Below are the code and all the weights of a small trained network. Each question names an input and a class and asks about switching units off, where a switched-off unit gives its printed mean instead of its output.

import numpy as np


def w(rows, s, z=0):
    codes = np.array(rows[::2]) - 128.0
    scale = np.full(codes.shape[1], s)
    scale[-1] = z or s
    return codes * scale


def norm(h):
    return h / np.sqrt((h * h).mean(-1, keepdims=True) + 1e-5)


def f(y):
    return np.maximum(y, 0)


def log_softmax(a):
    a = a - a.max(-1, keepdims=True)
    return a - np.log(np.exp(a).sum(-1, keepdims=True))


def net(x, mask):
    res = np.array(x, float).reshape(1, 3) / 4 @ E
    u = 0
    for l in range(2):
        y = f(norm(res) @ A[l][:, :-1].T + A[l][:, -1])
        res = res + np.where(mask[u : u + 14], y, B[l][:, -1]) @ B[l][:, :-1]
        u += 14
    return log_softmax(norm(res)[-1] @ U[:, :-1].T + U[:, -1])


A, B = {}, {}
E = w([
[37,125,138,48,133],'x0',
[136,4,143,102,90],'x1',
[182,134,108,111,220],'x2',
],0.0015)
A[0] = w([
[124,134,50,69,229,208],'L0N0',
[59,188,144,255,26,75],'L0N1',
[115,243,130,137,99,69],'L0N2',
[41,157,128,3,177,111],'L0N3',
[197,154,95,183,55,66],'L0N4',
[48,123,173,9,145,47],'L0N5',
[197,110,133,188,126,77],'L0N6',
[198,154,176,173,84,56],'L0N7',
[146,158,157,124,139,182],'L0N8',
[95,45,152,120,68,183],'L0N9',
[30,86,151,165,136,153],'L0N10',
[156,253,128,100,111,3],'L0N11',
[132,25,185,61,98,56],'L0N12',
[90,48,220,119,151,228],'L0N13',
],0.0035,0.0013)
B[0] = w([
[175,188,102,119,101,244],'L0N0',
[127,68,225,84,125,252],'L0N1',
[155,92,151,103,240,216],'L0N2',
[138,173,162,205,143,247],'L0N3',
[83,108,164,176,71,199],'L0N4',
[81,148,122,211,136,222],'L0N5',
[40,139,97,195,120,193],'L0N6',
[121,157,125,163,109,182],'L0N7',
[109,120,116,140,144,172],'L0N8',
[217,66,61,16,90,230],'L0N9',
[195,133,121,122,143,191],'L0N10',
[169,58,102,83,133,196],'L0N11',
[106,115,61,2,186,213],'L0N12',
[179,147,84,72,167,221],'L0N13',
],0.0035,0.0024)
A[1] = w([
[72,116,171,149,113,253],'L1N0',
[115,189,126,201,97,96],'L1N1',
[121,30,80,31,119,76],'L1N2',
[46,152,142,84,241,82],'L1N3',
[40,190,83,131,120,96],'L1N4',
[89,13,134,253,103,202],'L1N5',
[98,130,57,74,81,104],'L1N6',
[140,219,74,142,187,235],'L1N7',
[96,159,143,118,121,91],'L1N8',
[92,97,110,152,58,182],'L1N9',
[153,180,192,159,145,178],'L1N10',
[102,140,245,87,157,34],'L1N11',
[108,171,205,190,152,189],'L1N12',
[217,127,86,68,184,78],'L1N13',
],0.0045,0.0011)
B[1] = w([
[145,153,191,53,138,171],'L1N0',
[68,95,40,150,137,173],'L1N1',
[94,192,19,72,75,236],'L1N2',
[191,60,129,162,117,195],'L1N3',
[172,108,132,177,84,150],'L1N4',
[178,167,133,103,199,202],'L1N5',
[160,108,91,101,124,174],'L1N6',
[159,152,205,147,25,253],'L1N7',
[65,153,133,175,166,137],'L1N8',
[227,177,148,111,126,156],'L1N9',
[3,97,121,111,109,202],'L1N10',
[68,61,148,109,172,183],'L1N11',
[107,64,45,124,159,213],'L1N12',
[104,118,171,81,127,248],'L1N13',
],0.0037,0.0036)
U = w([
[110,178,160,104,102,2],'0',
[199,165,197,119,93,172],'1',
[150,128,85,168,205,74],'2',
[95,153,123,232,88,150],'3',
[60,45,191,107,189,154],'4',
[139,119,49,5,89,172],'5',
],0.012,0.0049)

Each question gives the input, the list of numbers given to net, and the class t.
The units are the neurons (one row each of A and B). Each row of codes is followed by its name. A weight is (code - 128) times the scale printed after its matrix; where a second scale follows, it is the last column's (A, B and U).
mask holds one flag per neuron, layer by layer. A switched-off neuron (its flag False) gives its mean, the last column of its row in B, instead of its output. The means were averaged over made-up inputs and are rounded, as every weight is.
A unit's drop is (log p(t) with every unit on - log p(t) with that unit switched off) / (log p(t) with every unit on - log p(t) with every unit switched off).
The circuit of an input: a set's keep is (log p(t) with only the set's units on - log p(t) with every unit switched off) / (log p(t) with every unit on - log p(t) with every unit switched off). Starting from the 12 units with the biggest drops (on a tie, the unit counted first), units are removed one at a time, each time the one whose removal leaves the highest keep (on an exact tie, the one counted first), for as long as the keep stays at least 0.8.
units of the circuit, in order: the units of the circuit, biggest drop first
unit that matters most: the unit with the biggest drop
k most important neurons: the k neurons with the biggest drops, biggest first
top k neurons in layer l: the k neurons of layer l with the biggest drops, biggest first
drop when u is switched off: that unit's drop, to one decimal
input [0,0,1], class 0: units of the circuit, in order : L0N0, L0N9, L1N7
input [-5,3,4], class 2: unit that matters most : L1N5
input [0,-7,6], class 1: units of the circuit, in order : L1N7, L1N2
input [-6,4,1], class 1: units of the circuit, in order : L1N12, L0N11
input [-7,4,4], class 2: units of the circuit, in order : L1N5, L0N9, L0N6
input [-2,0,-6], class 1: 4 most important neurons : L0N12, L1N12, L0N4, L0N1
input [-7,-2,1], class 2: 2 most important neurons : L1N5, L0N0
input [4,-4,0], class 3: top 4 neurons in layer 0 : L0N1, L0N3, L0N5, L0N0
input [6,0,-2], class 1: 3 most important neurons : L0N3, L0N5, L0N9
input [0,-5,3], class 1: top 2 neurons in layer 1 : L1N7, L1N2
input [8,-7,0], class 3: 2 most important neurons : L0N1, L1N7
input [-2,0,-2], class 1: 2 most important neurons : L1N9, L0N3
input [8,0,6], class 3: top 2 neurons in layer 0 : L0N3, L0N5
input [-6,-7,-4], class 4: unit that matters most : L0N1
input [-2,0,2], class 3: top 2 neurons in layer 0 : L0N1, L0N9
input [-6,-1,-3], class 4: 2 most important neurons : L0N1, L0N9
input [-2,-3,3], class 1: 3 most important neurons : L0N3, L0N5, L0N11
input [-7,-8,7], class 3: top 3 neurons in layer 0 : L0N9, L0N12, L0N13
input [-7,3,0], class 2: top 2 neurons in layer 0 : L0N6, L0N1
input [5,-8,-2], class 4: unit that matters most : L0N2
input [-6,5,8], class 1: top 2 neurons in layer 0 : L0N9, L0N1
input [-5,0,7], class 3: drop when L0N9 is switched off : 0.3
input [-8,1,7], class 3: drop when L0N5 is switched off : 0.0
input [7,1,5], class 3: drop when L0N5 is switched off : 0.5
input [-5,0,3], class 3: drop when L0N11 is switched off : 0.1
